((44, 47, 38, 38, 58, 50, 54, 45, 42, 47), (49, 33, 77, 74, 16, 31, 26, 61, 77, 37), (44, 22, 71, 68, 21, 27, 28, 61, 74, 31), (48, 52, 63, 57, 34, 44, 39, 55, 68, 46), (42, 61, 64, 49, 36, 47, 40, 59, 82, 45), (45, 47, 37, 38, 58, 51, 55, 44, 39, 47), (45, 18, 72, 71, 19, 25, 27, 61, 72, 31), (48, 72, 50, 42, 50, 58, 50, 49, 59, 56), (45, 80, 49, 35, 53, 61, 52, 50, 66, 56), (49, 22, 76, 77, 15, 26, 25, 61, 71, 34), (57, 83, 48, 46, 53, 65, 53, 42, 43, 67), (40, 18, 59, 57, 33, 29, 36, 58, 65, 30))
Report the entry just right of the largest entry.
Answer: 48
The entry just left of the largest entry is 57
Report the entry just left of the smallest entry.
Answer: 77
The minimum is 15
Report the entry just right of the smallest entry.
Answer: 26
The entry just right of 21: 27

[[ -4  14   5  13  24  -1   1  19 -49  13]
 [  5  -1  -5  14  33  13   1  39  13   1]]
Find the first entry on the diagonal from the top-right corner.
A: 13
Find the entry in the bottom-right corner.
A: 1
The fifth entry in reading order -> 24
The entry in the top-left corner: -4
Find the entry just left of the smallest entry.
A: 19
Find the bottom-left entry.
A: 5
The 2nd entry on the main diagonal is -1
The entry just right of -5 is 14

[-26 -18 -36   4 -42  11  -4  -7  27  -5  49]
Give the maximum.
A: 49
Give the second entry from the right.
A: -5
Give the entry just left of the centre entry.
A: -42
Give the 1st entry.
A: -26
The entry just left of -5 is 27

Read these off the row that follows.
1) Report the entry just right of 10.
2) Report the entry just right of -16.
array([ -1, -10,  49,  49,  -1,  -8, -16, -12,  30,  10,  23])
1) 23
2) -12

[[ 34 -31  50  35 -11  44  24 -47  47  24 -25  46 -13 -34  44]
 [ 15 -32  23  11 -18  14  19 -13 -16  13  47 -17  56 -20  -8]
 [ 40 -52  48  36  -6  29  42 -44   1  35  29  -3  38 -45   9]
 [-10  20   2  -6 -16  17 -23   4  42 -16 -41  46 -32  15  31]
 [-16  11 -37 -18  25 -42  -1  27 -55  -4  32 -57  16  13 -47]
 [ 17 -15   2  16  32 -14  27 -17 -22  23   4 -27  -9 -20 -15]
 [  5  -2  15   6 -13  19  -3 -10  27  -1 -17  29  -9  -3  23]
 [  5   0  -5   6  23 -12  10  -6  -9   9 -10 -12 -20  -6  -7]
 [-40  43 -43 -38 -10 -23 -42  47  -9 -37  -3  -4  -5  44 -15]
 [ -5   8   7  -3 -19  18 -15   1  29 -11 -19  33  -9   8  23]
 [-58  68 -66 -53   0 -39 -60  66 -10 -51 -23  -4 -31  64 -19]
 [ -6  18  -1  -3  -2   8 -14   1  31  -9 -40  33 -38  10  23]]
Counting starts at 1.
Find the entry in the bottom-right corner.
Answer: 23
The top-right entry is 44
The entry in the bottom-left corner is -6
Find the entry at row 3, column 2.
Answer: -52
The entry in row 2 and column 1: 15
The entry directly above the largest entry -> 8
Find the top-left entry.
Answer: 34
The entry just left of -53 -> -66
The entry at row 2, column 3: 23
The entry just left of the smallest entry -> 68
Find the bottom entry of the column that holds the largest entry.
Answer: 18
The entry at row 2, column 2 is -32
The entry directly above the smallest entry: 7
Find the entry in row 1 and column 3.
Answer: 50
The entry directly below the smallest entry is -1
Find the entry just right of -66.
Answer: -53
Find the entry just left of -7.
Answer: -6
Find the entry at row 3, column 3.
Answer: 48
The entry at row 3, column 1 is 40
The entry just left of the largest entry: -58
The entry at row 1, column 2 is -31
